Here is a tiny trained network, its code and every weight. The questions are about switching its units off for an input and a target symbol, where a switched-off unit gives its printed mean instead of its output.

import numpy as np


def w(rows, s, z=0):
    codes = np.array(rows[::2]) - 128.0
    scale = np.full(codes.shape[1], s)
    scale[-1] = z or s
    return codes * scale


def norm(h):
    return h / np.sqrt((h * h).mean(-1, keepdims=True) + 1e-5)


def f(y):
    return np.maximum(y, 0)


def softmax(a):
    e = np.exp(a - a.max(-1, keepdims=True))
    return e / e.sum(-1, keepdims=True)


def log_softmax(a):
    a = a - a.max(-1, keepdims=True)
    return a - np.log(np.exp(a).sum(-1, keepdims=True))


def net(x, mask):
    ids = ['ΔΘΦβγεζηλμπσψω'.index(c) for c in x.split()]
    T = len(ids)
    res = E[ids] + P[:T]
    u = 0
    for l in range(2):
        r = norm(res)
        for j in range(2):
            rows = slice(3 * j, 3 * j + 3)
            q, k, v = (r @ M[l][rows].T for M in (Q, K, V))
            z = softmax(np.where(np.tri(T) > 0, q @ k.T / 3**0.5, -1e9)) @ v
            o = O[l][rows]
            res = res + np.where(mask[u + j], z, o[:, -1]) @ o[:, :-1]
        u += 2
        y = f(norm(res) @ A[l][:, :-1].T + A[l][:, -1])
        res = res + np.where(mask[u : u + 8], y, B[l][:, -1]) @ B[l][:, :-1]
        u += 8
    return log_softmax(norm(res)[-1] @ U[:, :-1].T + U[:, -1])


Q, K, V, O, A, B = {}, {}, {}, {}, {}, {}
E = w([
[190,101,127,102,170,129,75,106,50],'Δ',
[55,136,143,173,184,152,135,66,155],'Θ',
[181,98,103,137,116,140,143,240,107],'Φ',
[91,100,195,214,137,148,145,100,164],'β',
[58,147,168,219,171,120,152,120,140],'γ',
[211,90,132,140,142,93,138,160,60],'ε',
[81,124,168,203,151,137,109,64,187],'ζ',
[120,122,27,102,119,13,165,43,177],'η',
[225,75,163,110,94,109,78,82,102],'λ',
[147,126,64,86,164,161,56,157,103],'μ',
[162,132,67,123,184,139,120,202,68],'π',
[227,75,148,142,64,107,129,173,124],'σ',
[181,103,110,105,113,126,57,167,108],'ψ',
[102,75,100,104,131,175,253,137,163],'ω',
],0.00078)
P = w([
[2,20,141,132,129,29,118,169,79],'0',
[82,46,57,240,83,155,86,129,63],'1',
[132,21,114,183,209,130,101,152,167],'2',
[99,107,53,217,45,170,99,105,61],'3',
[168,76,115,157,195,150,117,141,174],'4',
[113,160,64,198,26,192,111,95,59],'5',
[191,115,126,141,186,152,119,130,175],'6',
[146,199,88,157,52,190,126,95,89],'7',
[179,131,169,97,206,114,114,164,189],'8',
[175,221,127,122,104,174,131,113,130],'9',
[157,118,186,106,253,100,115,164,245],'10',
[182,223,161,97,146,160,137,134,176],'11',
],0.00076)
Q[0] = w([
[110,166,106,151,64,164,121,114,35],'L0H1',
[217,205,170,90,96,190,94,188,88],'L0H1',
[88,172,81,140,77,84,190,53,136],'L0H1',
[242,117,144,42,173,130,71,199,92],'L0H2',
[180,163,116,3,90,90,137,163,96],'L0H2',
[117,84,173,132,224,88,124,140,229],'L0H2',
],0.0069)
K[0] = w([
[104,148,72,169,58,137,136,78,80],'L0H1',
[198,242,105,103,112,142,141,92,126],'L0H1',
[85,79,131,176,75,176,104,160,82],'L0H1',
[170,175,174,135,157,183,149,125,171],'L0H2',
[250,255,84,136,108,195,145,88,137],'L0H2',
[133,93,163,65,209,49,121,168,178],'L0H2',
],0.0066)
V[0] = w([
[163,113,165,160,182,77,164,136,184],'L0H1',
[121,99,169,122,143,235,101,148,121],'L0H1',
[109,197,74,100,76,111,88,130,246],'L0H1',
[165,115,109,72,127,75,29,164,66],'L0H2',
[161,76,202,183,34,130,163,219,161],'L0H2',
[159,99,216,155,94,102,71,2,151],'L0H2',
],0.0017)
O[0] = w([
[116,149,95,140,68,153,124,94,84,140],'L0H1',
[100,150,187,97,101,106,166,158,111,141],'L0H1',
[145,45,120,148,191,118,151,113,65,7],'L0H1',
[178,143,99,111,130,145,196,85,160,230],'L0H2',
[81,171,106,59,232,160,83,73,100,159],'L0H2',
[73,143,61,150,196,149,163,252,125,112],'L0H2',
],0.0023,0.0012)
A[0] = w([
[45,133,187,161,167,88,138,76,83,108],'L0N1',
[92,65,123,66,98,207,254,124,124,8],'L0N2',
[169,70,178,119,55,105,153,78,136,151],'L0N3',
[124,213,189,143,130,157,80,141,149,96],'L0N4',
[118,124,113,173,121,107,246,91,163,125],'L0N5',
[139,97,166,123,162,66,98,147,197,194],'L0N6',
[54,181,90,94,143,137,173,43,167,13],'L0N7',
[96,138,83,137,78,160,158,99,66,209],'L0N8',
],0.0019,0.0011)
B[0] = w([
[242,162,120,66,121,156,167,84,123,181],'L0N1',
[141,241,6,111,104,119,218,170,203,156],'L0N2',
[104,121,150,160,220,118,92,184,145,216],'L0N3',
[83,76,73,160,127,168,108,106,140,203],'L0N4',
[47,146,154,88,91,114,94,130,106,240],'L0N5',
[154,174,112,161,77,183,136,128,76,247],'L0N6',
[155,46,164,238,111,119,157,188,93,227],'L0N7',
[182,124,158,91,197,130,140,138,185,254],'L0N8',
],0.0019,0.001)
Q[1] = w([
[92,182,103,100,91,48,196,139,183],'L1H1',
[77,140,140,213,172,155,152,50,188],'L1H1',
[80,164,164,205,165,197,178,103,185],'L1H1',
[117,86,90,103,75,45,140,184,110],'L1H2',
[177,73,106,3,138,69,91,204,84],'L1H2',
[205,128,108,4,138,84,114,145,104],'L1H2',
],0.0045)
K[1] = w([
[108,103,43,173,89,97,150,93,194],'L1H1',
[14,127,201,107,175,114,167,49,149],'L1H1',
[9,184,252,85,155,116,254,93,151],'L1H1',
[87,107,69,188,73,163,169,94,222],'L1H2',
[182,176,102,191,133,214,154,131,195],'L1H2',
[224,170,86,187,115,193,119,160,160],'L1H2',
],0.0048)
V[1] = w([
[86,141,71,159,143,16,101,86,117],'L1H1',
[130,221,128,204,205,144,130,119,195],'L1H1',
[164,144,97,126,98,153,5,175,126],'L1H1',
[115,68,59,118,116,104,143,75,181],'L1H2',
[93,83,118,70,59,190,59,141,150],'L1H2',
[128,127,145,72,95,88,137,112,65],'L1H2',
],0.0016)
O[1] = w([
[193,170,165,19,128,213,129,176,153,115],'L1H1',
[137,5,128,88,101,141,92,184,110,254],'L1H1',
[63,113,165,146,100,179,205,120,97,243],'L1H1',
[133,154,186,200,133,125,140,180,51,193],'L1H2',
[194,114,195,116,188,80,162,121,200,147],'L1H2',
[152,53,86,166,89,152,156,122,136,64],'L1H2',
],0.0016,0.00083)
A[1] = w([
[167,205,152,118,38,140,126,184,241,2],'L1N1',
[154,113,73,132,137,160,177,174,201,86],'L1N2',
[202,182,195,106,140,148,93,188,105,135],'L1N3',
[112,140,163,195,84,172,65,60,99,142],'L1N4',
[154,188,231,136,99,137,7,9,138,45],'L1N5',
[105,186,124,77,211,139,58,15,140,11],'L1N6',
[50,55,76,144,71,44,153,31,190,59],'L1N7',
[186,164,123,69,71,153,135,84,189,116],'L1N8',
],0.0017,0.00071)
B[1] = w([
[182,112,79,190,156,101,97,157,123,233],'L1N1',
[130,174,138,92,121,65,143,126,104,227],'L1N2',
[81,104,129,129,125,113,137,97,171,248],'L1N3',
[107,127,115,86,100,85,140,98,116,217],'L1N4',
[164,123,142,69,135,131,132,221,88,190],'L1N5',
[96,171,131,212,125,52,114,81,112,164],'L1N6',
[58,176,97,2,168,131,206,140,134,169],'L1N7',
[123,147,142,143,87,192,91,125,134,214],'L1N8',
],0.0026,0.0013)
U = w([
[103,191,33,28,153,79,214,171,183,179],'Δ',
[221,180,79,222,97,57,81,206,174,174],'Θ',
[176,173,202,86,145,189,200,15,173,242],'Φ',
[53,206,106,212,194,78,76,34,121,57],'β',
[150,189,85,101,22,211,24,72,126,108],'γ',
[37,47,52,87,59,158,161,44,79,141],'ε',
[29,156,121,116,223,212,46,177,104,177],'ζ',
[66,77,182,245,2,118,163,179,74,78],'η',
[69,98,112,186,196,174,179,236,89,8],'λ',
[177,45,206,60,104,107,96,215,183,89],'μ',
[120,74,178,25,90,101,118,158,48,126],'π',
[225,35,55,192,215,167,132,81,56,164],'σ',
[149,28,203,181,154,60,182,97,227,105],'ψ',
[172,186,199,102,133,40,45,96,31,52],'ω',
],0.0072,0.0012)

Each question gives the input, a string of symbols that net reads in full, and the target symbol t.
The units are the heads (3 rows each of Q, K, V and O) and the neurons (one row each of A and B). Each row of codes is followed by its name. A weight is (code - 128) times the scale printed after its matrix; where a second scale follows, it is the last column's (O, A, B and U).
mask holds one flag per unit, layer by layer, with each layer's heads first. A switched-off unit (its flag False) gives its mean, the last column of its rows in O or B, instead of its output. The means were averaged over made-up inputs and are rounded, as every weight is.
A unit's drop is (log p(t) with every unit on - log p(t) with that unit switched off) / (log p(t) with every unit on - log p(t) with every unit switched off).
The circuit of an input: a set's keep is (log p(t) with only the set's units on - log p(t) with every unit switched off) / (log p(t) with every unit on - log p(t) with every unit switched off). Starting from the 12 units with the biggest drops (on a tie, the unit counted first), units are removed one at a time, each time the one whose removal leaves the highest keep (on an exact tie, the one counted first), for as long as the keep stays at least 0.8.
circuit, biggest first: the units of the circuit, biggest drop first
unit that matters most: the unit with the biggest drop
top k neurons: the k neurons with the biggest drops, biggest first
top k neurons in layer l: the k neurons of layer l with the biggest drops, biggest first
heads that matter: for each layer, one digit per head in row order, 1 if its drop is at least 0.15 and else 0, layers parted by /
input π Δ Δ Θ η ε σ ε β Θ π, target ζ: top 2 neurons => [L1N1, L0N7]
input Δ ψ η Θ Φ Θ, target Δ: heads that matter => 11 / 00
input η ε η Θ β σ ζ, target η: circuit, biggest first => [L1H2, L0H1, L0H2]
input ε γ β λ ε η Δ π π σ Θ, target ε: unit that matters most => L1H2
input β η σ Θ λ ψ, target η: heads that matter => 11 / 10
input σ Δ π Δ Θ, target σ: top 2 neurons in layer 0 => [L0N7, L0N5]
input Δ η ψ η γ η ε λ μ ε β, target Δ: heads that matter => 11 / 11
input ζ Θ Θ β ω ε, target ζ: heads that matter => 01 / 01
input Δ Θ Θ Φ η η, target Θ: top 3 neurons => [L0N8, L1N1, L0N5]
input ε η Θ μ Φ, target η: heads that matter => 01 / 10
input ε η σ β η η Δ λ λ ψ ψ, target Δ: heads that matter => 11 / 10
input ψ μ μ, target Φ: circuit, biggest first => [L0H2, L1H1, L1N1]
input η γ ω σ μ ω ε μ ψ Δ, target ψ: circuit, biggest first => [L0H2, L0H1, L0N3, L1N3]
input β λ ψ Θ μ η Θ, target β: circuit, biggest first => [L1N6]
input λ ψ Φ, target Δ: circuit, biggest first => [L0H2, L0H1, L1N2]
input η η μ Θ γ ε ε Θ η, target Θ: heads that matter => 00 / 10
input η ε Θ Δ σ η ζ Θ γ Δ ψ γ, target η: heads that matter => 00 / 00
input ω π η ψ, target μ: top 2 neurons in layer 0 => [L0N8, L0N7]
input Δ ε σ β σ Φ ψ ψ, target ω: top 4 neurons => [L1N6, L1N5, L0N7, L0N6]
input σ μ γ Φ ζ η ε η Φ π, target σ: heads that matter => 10 / 00
input λ ε Θ ε β, target λ: heads that matter => 01 / 00
input μ λ Θ, target μ: circuit, biggest first => [L0H2, L0N5, L1H1, L1N5]
input η μ β μ λ ε Θ ψ ε Δ Φ, target γ: heads that matter => 11 / 01
input η η β Θ, target η: circuit, biggest first => [L0H2]
input Δ π η ζ η ζ γ ψ η Δ, target Φ: top 3 neurons => [L1N1, L0N7, L0N5]
input η η ω ε π η Δ β Φ, target Θ: top 2 neurons in layer 0 => [L0N5, L0N8]
input ω ω σ η Φ, target β: heads that matter => 01 / 00
input ζ ε μ Δ ε ε Φ η η Δ ω ψ, target Θ: circuit, biggest first => [L1N1]
input ω η ω ψ γ Θ μ ψ ψ ζ, target ω: circuit, biggest first => [L0H2, L1N5, L1N6]
input ε γ β π β ω ψ ψ μ Θ ε μ, target η: heads that matter => 11 / 10
